Below are the code and all the weights of a small trained network. Each question names an input and a class and asks about switching units off, where a switched-off unit gives its printed mean instead of its output.

import numpy as np


def w(rows, s, z=0):
    codes = np.array(rows[::2]) - 128.0
    scale = np.full(codes.shape[1], s)
    scale[-1] = z or s
    return codes * scale


def norm(h):
    return h / np.sqrt((h * h).mean(-1, keepdims=True) + 1e-5)


def f(y):
    return y / 2 * (1 + np.tanh(0.7978845608 * (y + 0.044715 * y**3)))


def log_softmax(a):
    a = a - a.max(-1, keepdims=True)
    return a - np.log(np.exp(a).sum(-1, keepdims=True))


def net(x, mask):
    res = np.array(x, float).reshape(1, 6) / 4 @ E
    u = 0
    for l in range(2):
        y = f(norm(res) @ A[l][:, :-1].T + A[l][:, -1])
        res = res + np.where(mask[u : u + 3], y, B[l][:, -1]) @ B[l][:, :-1]
        u += 3
    return log_softmax(norm(res)[-1] @ U[:, :-1].T + U[:, -1])


A, B = {}, {}
E = w([
[47,96,103,108,107,54,181,9,199,45,102],'x0',
[150,207,49,185,104,108,67,214,178,198,154],'x1',
[163,67,108,130,2,88,211,71,58,143,139],'x2',
[17,224,69,77,79,126,15,128,151,69,178],'x3',
[188,28,118,171,155,85,105,124,111,101,78],'x4',
[173,202,204,188,116,114,138,121,56,151,127],'x5',
],0.005)
A[0] = w([
[185,35,64,77,60,90,229,65,124,86,155,4],'L0N0',
[177,103,79,209,45,59,94,139,157,176,151,85],'L0N1',
[123,131,85,96,102,185,75,254,121,104,163,134],'L0N2',
],0.0049,0.0027)
B[0] = w([
[1,58,86,62,96,214,179,68,199,102,123,255],'L0N0',
[94,65,255,142,120,68,42,130,118,152,115,196],'L0N1',
[145,163,71,35,220,108,59,153,134,231,82,224],'L0N2',
],0.0077,0.003)
A[1] = w([
[108,141,99,131,143,89,111,57,181,2,87,48],'L1N0',
[80,109,179,109,202,51,101,95,156,37,46,154],'L1N1',
[83,95,93,57,128,126,129,67,172,83,183,9],'L1N2',
],0.0061,0.0014)
B[1] = w([
[97,67,121,181,18,63,146,50,147,198,97,235],'L1N0',
[182,91,153,163,85,133,115,179,118,249,161,253],'L1N1',
[95,142,142,130,94,76,178,184,172,63,2,249],'L1N2',
],0.0084,0.0042)
U = w([
[192,88,201,247,118,95,87,168,107,219,141,176],'0',
[2,35,117,134,58,97,197,52,212,100,50,203],'1',
[172,100,186,152,203,201,222,73,66,34,133,84],'2',
[106,217,20,46,233,167,31,198,167,159,143,112],'3',
[55,239,154,130,79,124,130,130,105,35,198,5],'4',
],0.0084,0.0029)

Each question gives the input, the list of numbers given to net, and the class t.
The units are the neurons (one row each of A and B). Each row of codes is followed by its name. A weight is (code - 128) times the scale printed after its matrix; where a second scale follows, it is the last column's (A, B and U).
mask holds one flag per neuron, layer by layer. A switched-off neuron (its flag False) gives its mean, the last column of its row in B, instead of its output. The means were averaged over made-up inputs and are rounded, as every weight is.
A unit's drop is (log p(t) with every unit on - log p(t) with that unit switched off) / (log p(t) with every unit on - log p(t) with every unit switched off).
The circuit of an input: a set's keep is (log p(t) with only the set's units on - log p(t) with every unit switched off) / (log p(t) with every unit on - log p(t) with every unit switched off). Starting from all 6 units, units are removed one at a time, each time the one whose removal leaves the highest keep (on an exact tie, the one counted first), for as long as the keep stays at least 0.8.
units of the circuit, in order: the units of the circuit, biggest drop first
unit that matters most: the unit with the biggest drop
top k neurons: the k neurons with the biggest drops, biggest first
k most important neurons of layer l: the k neurons of layer l with the biggest drops, biggest first
drop when u is switched off: that unit's drop, to one decimal
input [-7,-2,4,7,7,6], class 3: unit that matters most -> L1N0
input [-2,8,1,-1,-3,-1], class 3: top 2 neurons -> [L0N2 L1N1]
input [1,1,-2,7,6,0], class 0: top 2 neurons -> [L0N0 L1N1]
input [-7,-2,-6,0,2,4], class 3: 2 most important neurons of layer 1 -> [L1N1 L1N0]
input [-2,-4,-5,1,2,-5], class 3: units of the circuit, in order -> [L0N2 L0N0]
input [4,-4,-8,3,8,-1], class 0: top 2 neurons -> [L1N1 L0N0]
input [-4,-5,1,-7,2,2], class 2: top 3 neurons -> [L1N1 L1N0 L0N1]
input [-4,-3,1,7,-2,8], class 3: 2 most important neurons of layer 1 -> [L1N0 L1N2]
input [-7,-4,-6,-8,-2,7], class 2: top 4 neurons -> [L1N1 L1N0 L0N1 L0N2]
input [-3,3,-3,0,6,-4], class 3: top 2 neurons -> [L0N2 L1N0]
input [5,-2,-8,3,5,8], class 0: drop when L1N1 is switched off -> 0.7
input [4,2,-8,-4,1,3], class 0: drop when L1N2 is switched off -> 0.0
input [0,-1,-4,-3,6,-3], class 0: drop when L0N0 is switched off -> 0.1
input [-1,-8,-8,-3,2,-6], class 0: units of the circuit, in order -> [L1N1]
